Here is a tiny trained network, its code and every weight. The questions are about switching its units off for an input and a class, where a switched-off unit gives its printed mean instead of its output.

import numpy as np


def w(rows, s, z=0):
    codes = np.array(rows[::2]) - 128.0
    scale = np.full(codes.shape[1], s)
    scale[-1] = z or s
    return codes * scale


def f(y):
    return np.maximum(y, 0)


def log_softmax(a):
    a = a - a.max(-1, keepdims=True)
    return a - np.log(np.exp(a).sum(-1, keepdims=True))


def net(x, mask):
    res = np.array(x, float).reshape(1, 7) / 4 @ E
    y = f(res @ A[0][:, :-1].T + A[0][:, -1])
    res = res + np.where(mask, y, B[0][:, -1]) @ B[0][:, :-1]
    return log_softmax(res[-1] @ U[:, :-1].T + U[:, -1])


A, B = {}, {}
E = w([
[213,106,68,192,44,71],'x0',
[69,146,165,166,132,149],'x1',
[176,144,208,156,130,61],'x2',
[147,240,125,202,171,160],'x3',
[80,193,170,137,181,98],'x4',
[183,87,161,178,131,254],'x5',
[139,130,51,102,135,165],'x6',
],0.0093)
A[0] = w([
[146,146,135,151,107,139,108],'n0',
[142,135,144,189,121,197,253],'n1',
[196,157,165,202,170,156,173],'n2',
[105,73,170,173,217,240,183],'n3',
[123,101,146,121,106,66,161],'n4',
[134,142,97,109,153,212,133],'n5',
[94,147,136,121,107,95,68],'n6',
[108,161,172,99,172,47,110],'n7',
[109,161,82,107,97,95,175],'n8',
[139,54,134,61,96,60,199],'n9',
[78,187,158,112,175,101,183],'n10',
[175,179,141,204,91,94,138],'n11',
[149,117,132,176,90,139,137],'n12',
[184,142,133,183,80,109,136],'n13',
[82,205,177,111,144,25,170],'n14',
[165,146,112,210,109,142,168],'n15',
[154,92,130,139,79,69,141],'n16',
[98,134,121,98,154,233,205],'n17',
[44,138,12,102,116,112,172],'n18',
[146,53,123,96,68,120,175],'n19',
[198,121,148,167,87,105,218],'n20',
[85,175,121,73,154,82,187],'n21',
[184,67,134,105,64,84,169],'n22',
[146,94,135,70,94,96,156],'n23',
],0.011,0.0038)
B[0] = w([
[122,179,115,166,119,129,150],'n0',
[139,243,80,101,106,155,222],'n1',
[146,207,92,127,66,108,217],'n2',
[192,171,144,39,117,191,255],'n3',
[202,68,132,127,190,120,181],'n4',
[79,153,142,83,58,210,208],'n5',
[135,116,168,137,137,147,158],'n6',
[181,106,200,158,212,94,213],'n7',
[76,97,132,152,103,79,192],'n8',
[123,33,120,100,203,116,229],'n9',
[157,201,254,148,135,120,230],'n10',
[182,244,95,222,67,3,200],'n11',
[177,125,98,109,97,130,171],'n12',
[205,172,53,165,120,100,193],'n13',
[201,126,238,166,201,56,254],'n14',
[124,216,46,164,53,113,201],'n15',
[192,73,125,98,110,85,190],'n16',
[66,184,174,64,61,243,242],'n17',
[1,69,164,139,66,94,245],'n18',
[94,94,62,83,223,155,210],'n19',
[151,148,43,136,154,108,206],'n20',
[84,99,185,189,146,105,226],'n21',
[185,33,39,87,207,108,214],'n22',
[110,19,114,129,212,145,188],'n23',
],0.0065,0.011)
U = w([
[128,161,155,92,127,246,67],'0',
[155,133,236,155,185,98,3],'1',
[154,164,94,162,120,92,251],'2',
[37,113,138,128,108,128,128],'3',
[136,62,90,103,189,114,136],'4',
],0.013,0.00048)

Each question gives the input, the list of numbers given to net, and the class t.
The units are the neurons (one row each of A and B). Each row of codes is followed by its name. A weight is (code - 128) times the scale printed after its matrix; where a second scale follows, it is the last column's (A, B and U).
mask holds one flag per neuron, in row order. A switched-off neuron (its flag False) gives its mean, the last column of its row in B, instead of its output. The means were averaged over made-up inputs and are rounded, as every weight is.
A unit's drop is (log p(t) with every unit on - log p(t) with that unit switched off) / (log p(t) with every unit on - log p(t) with every unit switched off).
The circuit of an input: a set's keep is (log p(t) with only the set's units on - log p(t) with every unit switched off) / (log p(t) with every unit on - log p(t) with every unit switched off). Starting from the 12 units with the biggest drops (on a tie, the unit counted first), units are removed one at a time, each time the one whose removal leaves the highest keep (on an exact tie, the one counted first), for as long as the keep stays at least 0.8.
circuit, biggest first: the units of the circuit, biggest drop first
top k neurons: the k neurons with the biggest drops, biggest first
drop of u: that unit's drop, to one decimal
input [-6,2,-2,0,5,2,-2], class 0: circuit, biggest first -> (n17)
input [-3,4,4,7,-3,-1,1], class 2: circuit, biggest first -> (n2, n11)
input [2,-2,-4,-2,7,-6,7], class 1: circuit, biggest first -> (n14, n21)
input [2,-4,-6,0,-2,2,2], class 0: circuit, biggest first -> (n5, n14)
input [3,7,3,-6,5,5,1], class 2: top 2 neurons -> (n17, n5)
input [-1,8,8,7,5,6,5], class 2: top 2 neurons -> (n11, n2)
input [-7,-6,-6,-8,-2,-3,6], class 3: top 2 neurons -> (n18, n17)
input [-6,-3,-3,-8,1,3,-4], class 0: top 2 neurons -> (n17, n3)
input [5,4,-5,2,3,0,7], class 3: top 2 neurons -> (n18, n3)
input [-1,-8,3,1,-1,1,-7], class 4: top 2 neurons -> (n10, n22)
input [-6,-5,0,-5,-1,-7,-1], class 1: drop of n21 -> 0.2
input [8,-2,5,-7,2,-1,4], class 4: drop of n23 -> 0.0
input [1,8,0,-1,-5,-8,7], class 3: drop of n18 -> 1.3
input [8,0,3,1,-5,-5,4], class 4: circuit, biggest first -> (n22)
input [-4,-3,-4,-3,-5,-6,5], class 3: drop of n19 -> -0.1
